Here is a tiny trained network, its code and every weight. The questions are about switching its units off for an input and a class, where a switched-off unit gives its printed mean instead of its output.

import numpy as np


def w(rows, s, z=0):
    codes = np.array(rows[::2]) - 128.0
    scale = np.full(codes.shape[1], s)
    scale[-1] = z or s
    return codes * scale


def f(y):
    return np.maximum(y, 0)


def log_softmax(a):
    a = a - a.max(-1, keepdims=True)
    return a - np.log(np.exp(a).sum(-1, keepdims=True))


def net(x, mask):
    res = np.array(x, float).reshape(1, 5) / 4 @ E
    y = f(res @ A[0][:, :-1].T + A[0][:, -1])
    res = res + np.where(mask, y, B[0][:, -1]) @ B[0][:, :-1]
    return log_softmax(res[-1] @ U[:, :-1].T + U[:, -1])


A, B = {}, {}
E = w([
[143,134,142,105,120,126,100,133,156,137,134],'x0',
[51,193,179,149,114,102,114,190,145,97,90],'x1',
[146,167,72,130,124,51,149,174,108,152,191],'x2',
[122,89,145,93,69,108,249,165,184,138,132],'x3',
[53,134,130,46,193,121,141,82,119,112,176],'x4',
],0.016)
A[0] = w([
[123,85,162,110,107,120,186,140,136,165,131,73],'n0',
[77,144,172,58,171,102,137,105,112,145,151,88],'n1',
[137,135,124,124,131,157,150,143,84,78,149,20],'n2',
[134,185,61,142,135,79,123,196,120,160,201,50],'n3',
[96,105,97,128,80,114,101,107,135,113,133,79],'n4',
[156,188,127,168,107,149,133,175,134,120,75,127],'n5',
[179,126,145,217,117,104,130,149,140,146,86,67],'n6',
[199,139,135,188,98,139,124,175,133,131,93,88],'n7',
[111,161,171,145,119,145,135,121,132,103,120,92],'n8',
[112,100,190,113,123,202,126,83,142,77,64,38],'n9',
[250,2,72,104,124,157,138,53,89,145,190,120],'n10',
[150,196,112,166,179,123,72,84,101,114,124,43],'n11',
[90,163,176,132,148,111,122,158,149,152,96,82],'n12',
[115,96,139,100,89,111,178,154,165,121,131,92],'n13',
[105,137,117,93,153,150,121,144,126,101,166,46],'n14',
[134,94,112,132,62,137,173,164,152,136,99,73],'n15',
[157,194,85,136,120,37,142,147,110,146,175,65],'n16',
[145,124,111,111,139,133,123,131,143,115,122,59],'n17',
[121,116,153,127,122,107,205,153,160,146,111,75],'n18',
[141,168,86,120,103,132,134,127,133,87,148,23],'n19',
[186,129,120,174,95,132,95,166,132,177,90,52],'n20',
[77,221,186,138,100,105,128,188,121,50,113,129],'n21',
[193,116,128,122,159,157,143,147,116,129,139,67],'n22',
[68,165,177,164,133,87,124,183,139,105,95,116],'n23',
[116,77,187,132,131,209,133,78,141,102,78,60],'n24',
[138,84,158,180,102,162,110,113,156,121,73,64],'n25',
[54,164,155,162,117,98,115,155,139,107,109,99],'n26',
[185,107,126,190,80,159,119,158,127,146,128,105],'n27',
[67,136,154,70,162,161,138,116,108,103,133,82],'n28',
[122,148,105,162,140,85,141,140,117,178,148,3],'n29',
[146,130,109,121,99,76,129,142,89,145,162,36],'n30',
[57,154,119,39,161,137,140,89,129,85,193,77],'n31',
[145,189,96,172,139,155,15,125,57,122,115,50],'n32',
[134,93,139,84,90,100,179,152,155,112,107,86],'n33',
],0.013,0.0061)
B[0] = w([
[49,197,132,118,176,217,53,111,151,104,67,172],'n0',
[135,66,115,105,145,82,155,131,74,42,174,178],'n1',
[135,154,141,150,133,122,143,119,96,140,137,130],'n2',
[188,78,223,159,97,106,126,211,92,190,3,192],'n3',
[139,131,130,139,113,127,108,134,124,121,132,128],'n4',
[154,78,109,81,135,82,172,89,109,109,200,173],'n5',
[152,123,122,116,140,77,216,116,56,47,170,176],'n6',
[122,66,95,102,109,79,211,153,56,24,202,183],'n7',
[144,151,124,130,127,121,135,126,150,170,127,148],'n8',
[160,108,213,155,81,88,192,227,103,223,34,183],'n9',
[181,174,28,206,126,124,56,24,254,214,208,254],'n10',
[40,183,143,61,139,248,42,126,109,99,64,182],'n11',
[151,135,92,148,154,143,130,128,165,159,186,159],'n12',
[61,208,135,82,199,242,80,112,101,76,56,178],'n13',
[111,92,144,114,112,123,170,111,104,101,146,148],'n14',
[71,158,143,147,132,159,87,102,86,75,124,175],'n15',
[179,95,241,159,94,96,140,211,94,217,41,190],'n16',
[102,128,118,102,177,113,123,118,124,153,134,130],'n17',
[57,186,150,94,122,143,43,117,126,91,67,176],'n18',
[124,126,106,135,110,107,133,157,134,134,89,135],'n19',
[127,80,137,100,144,99,171,137,112,60,195,176],'n20',
[196,125,21,194,110,169,96,35,239,214,173,198],'n21',
[159,128,120,137,123,158,131,128,176,134,163,151],'n22',
[211,140,85,194,139,140,79,32,194,181,182,184],'n23',
[185,118,207,190,97,96,131,229,131,211,52,186],'n24',
[151,83,160,101,103,72,144,172,98,146,86,168],'n25',
[155,116,81,196,144,122,101,61,219,152,165,174],'n26',
[107,80,97,98,178,65,232,100,59,93,196,180],'n27',
[151,86,131,107,96,81,192,132,77,87,168,174],'n28',
[107,103,187,119,104,127,169,151,166,157,112,151],'n29',
[140,99,188,138,109,147,104,172,140,167,107,159],'n30',
[126,32,92,58,105,37,235,125,28,36,204,199],'n31',
[12,223,126,49,157,216,42,150,146,56,80,207],'n32',
[48,174,168,74,162,179,56,101,135,95,115,177],'n33',
],0.0074,0.029)
U = w([
[201,126,21,181,154,143,130,16,187,220,162,250],'0',
[140,45,91,120,154,88,214,110,49,19,169,153],'1',
[33,214,127,115,161,216,95,111,105,63,47,54],'2',
[193,71,193,166,141,111,167,228,98,255,22,51],'3',
],0.0084,0.0012)

Each question gives the input, the list of numbers given to net, and the class t.
The units are the neurons (one row each of A and B). Each row of codes is followed by its name. A weight is (code - 128) times the scale printed after its matrix; where a second scale follows, it is the last column's (A, B and U).
mask holds one flag per neuron, in row order. A switched-off neuron (its flag False) gives its mean, the last column of its row in B, instead of its output. The means were averaged over made-up inputs and are rounded, as every weight is.
A unit's drop is (log p(t) with every unit on - log p(t) with that unit switched off) / (log p(t) with every unit on - log p(t) with every unit switched off).
The circuit of an input: a set's keep is (log p(t) with only the set's units on - log p(t) with every unit switched off) / (log p(t) with every unit on - log p(t) with every unit switched off). Starting from the 12 units with the biggest drops (on a tie, the unit counted first), units are removed one at a time, each time the one whose removal leaves the highest keep (on an exact tie, the one counted first), for as long as the keep stays at least 0.8.
units of the circuit, in order: the units of the circuit, biggest drop first
most important unit: the unit with the biggest drop
top k neurons: the k neurons with the biggest drops, biggest first
drop when u is switched off: that unit's drop, to one decimal
input [8,-1,-6,-8,-4], class 2: most important unit => n32
input [0,8,-4,-8,4], class 0: top 3 neurons => (n21; n23; n26)
input [-1,-6,8,-6,-7], class 3: top 2 neurons => (n3; n16)
input [1,-2,-5,-8,8], class 1: top 2 neurons => (n31; n28)
input [-3,5,7,1,5], class 3: top 3 neurons => (n3; n16; n10)
input [1,3,-4,4,4], class 1: top 2 neurons => (n10; n32)
input [4,7,-7,5,-4], class 0: top 4 neurons => (n21; n23; n26; n3)
input [6,4,7,8,6], class 2: top 2 neurons => (n13; n33)
input [6,7,-6,-7,-2], class 0: top 2 neurons => (n21; n23)
input [-4,-3,5,-2,-5], class 1: top 4 neurons => (n7; n27; n24; n9)
input [-6,7,-4,-7,-6], class 0: top 4 neurons => (n21; n23; n26; n5)
input [2,-2,-7,7,-6], class 2: top 2 neurons => (n15; n13)
input [7,0,-7,7,1], class 2: top 3 neurons => (n13; n33; n0)
input [-7,4,-5,3,7], class 1: units of the circuit, in order => (n31)
input [-7,4,-6,0,-4], class 3: top 2 neurons => (n10; n9)
input [-4,6,-8,0,7], class 3: drop when n7 is switched off => 0.1
input [-4,-2,4,-3,3], class 3: drop when n7 is switched off => 0.1
input [7,-6,-5,-2,7], class 1: drop when n31 is switched off => 2.8
